Below are the code and all the weights of a small trained network. Each question names an input and a target symbol and asks about switching units off, where a switched-off unit gives its printed mean instead of its output.

import numpy as np


def w(rows, s, z=0):
    codes = np.array(rows[::2]) - 128.0
    scale = np.full(codes.shape[1], s)
    scale[-1] = z or s
    return codes * scale


def f(y):
    return np.maximum(y, 0)


def softmax(a):
    e = np.exp(a - a.max(-1, keepdims=True))
    return e / e.sum(-1, keepdims=True)


def log_softmax(a):
    a = a - a.max(-1, keepdims=True)
    return a - np.log(np.exp(a).sum(-1, keepdims=True))


def net(x, mask):
    ids = ['βγεζηθλμξπστφψω'.index(c) for c in x.split()]
    T = len(ids)
    res = E[ids] + P[:T]
    u = 0
    for l in range(2):
        r = res
        for j in range(2):
            rows = slice(3 * j, 3 * j + 3)
            q, k, v = (r @ M[l][rows].T for M in (Q, K, V))
            z = softmax(np.where(np.tri(T) > 0, q @ k.T / 3**0.5, -1e9)) @ v
            o = O[l][rows]
            res = res + np.where(mask[u + j], z, o[:, -1]) @ o[:, :-1]
        u += 2
        y = f(res @ A[l][:, :-1].T + A[l][:, -1])
        res = res + np.where(mask[u : u + 4], y, B[l][:, -1]) @ B[l][:, :-1]
        u += 4
    return log_softmax(res[-1] @ U[:, :-1].T + U[:, -1])


Q, K, V, O, A, B = {}, {}, {}, {}, {}, {}
E = w([
[62,133,129],'β',
[71,146,85],'γ',
[147,204,166],'ε',
[61,122,99],'ζ',
[197,97,68],'η',
[126,150,33],'θ',
[138,90,43],'λ',
[114,9,200],'μ',
[203,175,122],'ξ',
[222,220,38],'π',
[199,144,188],'σ',
[248,102,154],'τ',
[100,235,62],'φ',
[220,122,204],'ψ',
[75,123,88],'ω',
],0.016)
P = w([
[82,252,140],'0',
[87,203,178],'1',
[49,140,137],'2',
[38,157,104],'3',
[35,136,69],'4',
[5,164,54],'5',
[6,183,30],'6',
],0.0039)
Q[0] = w([
[188,75,76],'L0H0',
[109,110,143],'L0H0',
[171,255,81],'L0H0',
[136,140,126],'L0H1',
[136,189,99],'L0H1',
[93,79,50],'L0H1',
],0.0087)
K[0] = w([
[46,129,33],'L0H0',
[128,89,159],'L0H0',
[166,250,14],'L0H0',
[113,115,121],'L0H1',
[89,51,115],'L0H1',
[202,150,2],'L0H1',
],0.0066)
V[0] = w([
[220,215,140],'L0H0',
[167,213,33],'L0H0',
[71,89,89],'L0H0',
[195,157,103],'L0H1',
[166,197,127],'L0H1',
[46,202,252],'L0H1',
],0.0037)
O[0] = w([
[71,246,91,173],'L0H0',
[107,254,152,190],'L0H0',
[170,74,171,113],'L0H0',
[89,113,177,118],'L0H1',
[97,142,178,173],'L0H1',
[84,245,97,253],'L0H1',
],0.0044,0.00054)
A[0] = w([
[140,75,39,116],'L0N0',
[254,152,172,189],'L0N1',
[142,191,94,23],'L0N2',
[98,106,88,2],'L0N3',
],0.0096,0.0028)
B[0] = w([
[44,149,120,185],'L0N0',
[58,163,97,255],'L0N1',
[145,7,130,200],'L0N2',
[190,96,153,142],'L0N3',
],0.012,0.0046)
Q[1] = w([
[133,155,135],'L1H0',
[171,117,166],'L1H0',
[252,67,217],'L1H0',
[114,112,25],'L1H1',
[132,95,115],'L1H1',
[216,84,56],'L1H1',
],0.014)
K[1] = w([
[86,88,146],'L1H0',
[64,136,107],'L1H0',
[2,192,44],'L1H0',
[195,100,101],'L1H1',
[97,95,88],'L1H1',
[204,112,4],'L1H1',
],0.012)
V[1] = w([
[114,148,106],'L1H0',
[96,181,65],'L1H0',
[176,116,119],'L1H0',
[51,113,254],'L1H1',
[92,122,201],'L1H1',
[198,36,117],'L1H1',
],0.0097)
O[1] = w([
[126,135,85,105],'L1H0',
[132,141,11,55],'L1H0',
[150,92,186,50],'L1H0',
[96,76,20,253],'L1H1',
[111,110,61,182],'L1H1',
[162,193,73,2],'L1H1',
],0.012,0.0029)
A[1] = w([
[33,126,202,176],'L1N0',
[146,164,156,253],'L1N1',
[1,177,58,65],'L1N2',
[65,192,55,162],'L1N3',
],0.0067,0.0057)
B[1] = w([
[131,35,93,239],'L1N0',
[11,117,68,192],'L1N1',
[215,226,189,253],'L1N2',
[109,234,100,247],'L1N3',
],0.011,0.007)
U = w([
[55,176,144,220],'β',
[110,85,69,251],'γ',
[170,79,133,17],'ε',
[123,63,155,145],'ζ',
[177,88,167,64],'η',
[149,83,154,8],'θ',
[149,90,152,1],'λ',
[94,1,85,238],'μ',
[169,84,156,59],'ξ',
[82,103,232,4],'π',
[176,81,146,42],'σ',
[165,82,159,33],'τ',
[175,82,146,53],'φ',
[156,83,158,24],'ψ',
[121,72,147,71],'ω',
],0.0083,0.0038)

Each question gives the input, a string of symbols that net reads in full, and the target symbol t.
The units are the heads (3 rows each of Q, K, V and O) and the neurons (one row each of A and B). Each row of codes is followed by its name. A weight is (code - 128) times the scale printed after its matrix; where a second scale follows, it is the last column's (O, A, B and U).
mask holds one flag per unit, layer by layer, with each layer's heads first. A switched-off unit (its flag False) gives its mean, the last column of its rows in O or B, instead of its output. The means were averaged over made-up inputs and are rounded, as every weight is.
A unit's drop is (log p(t) with every unit on - log p(t) with that unit switched off) / (log p(t) with every unit on - log p(t) with every unit switched off).
The circuit of an input: a set's keep is (log p(t) with only the set's units on - log p(t) with every unit switched off) / (log p(t) with every unit on - log p(t) with every unit switched off). Starting from all 12 units, units are removed one at a time, each time the one whose removal leaves the highest keep (on an exact tie, the one counted first), for as long as the keep stays at least 0.8.
circuit, biggest first: the units of the circuit, biggest drop first
top k neurons: the k neurons with the biggest drops, biggest first
top k neurons in layer l: the k neurons of layer l with the biggest drops, biggest first
which heads matter: for each layer, one digit per head in row order, 1 if its drop is at least 0.15 and else 0, layers parted by /
input θ ε μ ψ φ, target μ: top 2 neurons in layer 1	[L1N2, L1N0]
input μ ψ ξ, target μ: top 3 neurons	[L1N2, L0N1, L1N3]
input ζ ζ λ ψ, target β: top 3 neurons	[L0N1, L0N0, L0N2]
input β ψ θ λ, target β: top 2 neurons	[L0N1, L0N0]
input θ θ ξ ε ζ μ τ, target μ: which heads matter	00 / 10
input ω ψ μ ε β, target μ: circuit, biggest first	[L0N1, L1H0, L1N0, L1N2]
input ε θ β μ θ, target μ: top 4 neurons	[L0N1, L0N0, L0N2, L1N2]
input ψ π ε ε π τ, target β: circuit, biggest first	[L0N1, L0H0, L1N3]
input σ γ λ ζ μ ψ β, target μ: top 3 neurons	[L0N1, L1N0, L1N3]
input τ θ ψ, target β: circuit, biggest first	[L1H0, L1N3, L0N1]
input φ σ ε τ λ, target β: circuit, biggest first	[L1N3, L0N0]
input τ ε ψ ψ μ θ π, target π: circuit, biggest first	[L1H1, L1H0]
input θ η ζ λ θ, target β: top neuron	[L0N0]
input λ μ π σ σ π φ, target π: top 3 neurons in layer 0	[L0N2, L0N1, L0N0]
input ε μ σ ξ, target μ: which heads matter	00 / 10
input σ θ ξ θ γ τ, target β: top 3 neurons	[L0N1, L0N2, L1N0]
input π μ τ ε, target μ: which heads matter	10 / 10
input π λ τ ε μ ψ, target μ: top 4 neurons	[L0N1, L1N2, L1N0, L1N3]
input μ β ψ ε, target μ: top 2 neurons	[L0N1, L1N2]
input β σ γ γ θ, target β: top 3 neurons	[L0N1, L1N3, L0N0]
input ζ ξ π θ σ, target β: top 2 neurons in layer 0	[L0N1, L0N2]
input β λ μ σ, target μ: top 2 neurons in layer 1	[L1N2, L1N0]
input ξ ζ μ θ, target μ: top 2 neurons	[L0N1, L0N2]
input γ μ φ, target μ: top neuron	[L0N2]
input π ζ ζ η, target β: top 3 neurons	[L0N2, L0N0, L0N1]
input σ μ σ η η ψ π, target π: top 3 neurons in layer 0	[L0N2, L0N1, L0N0]
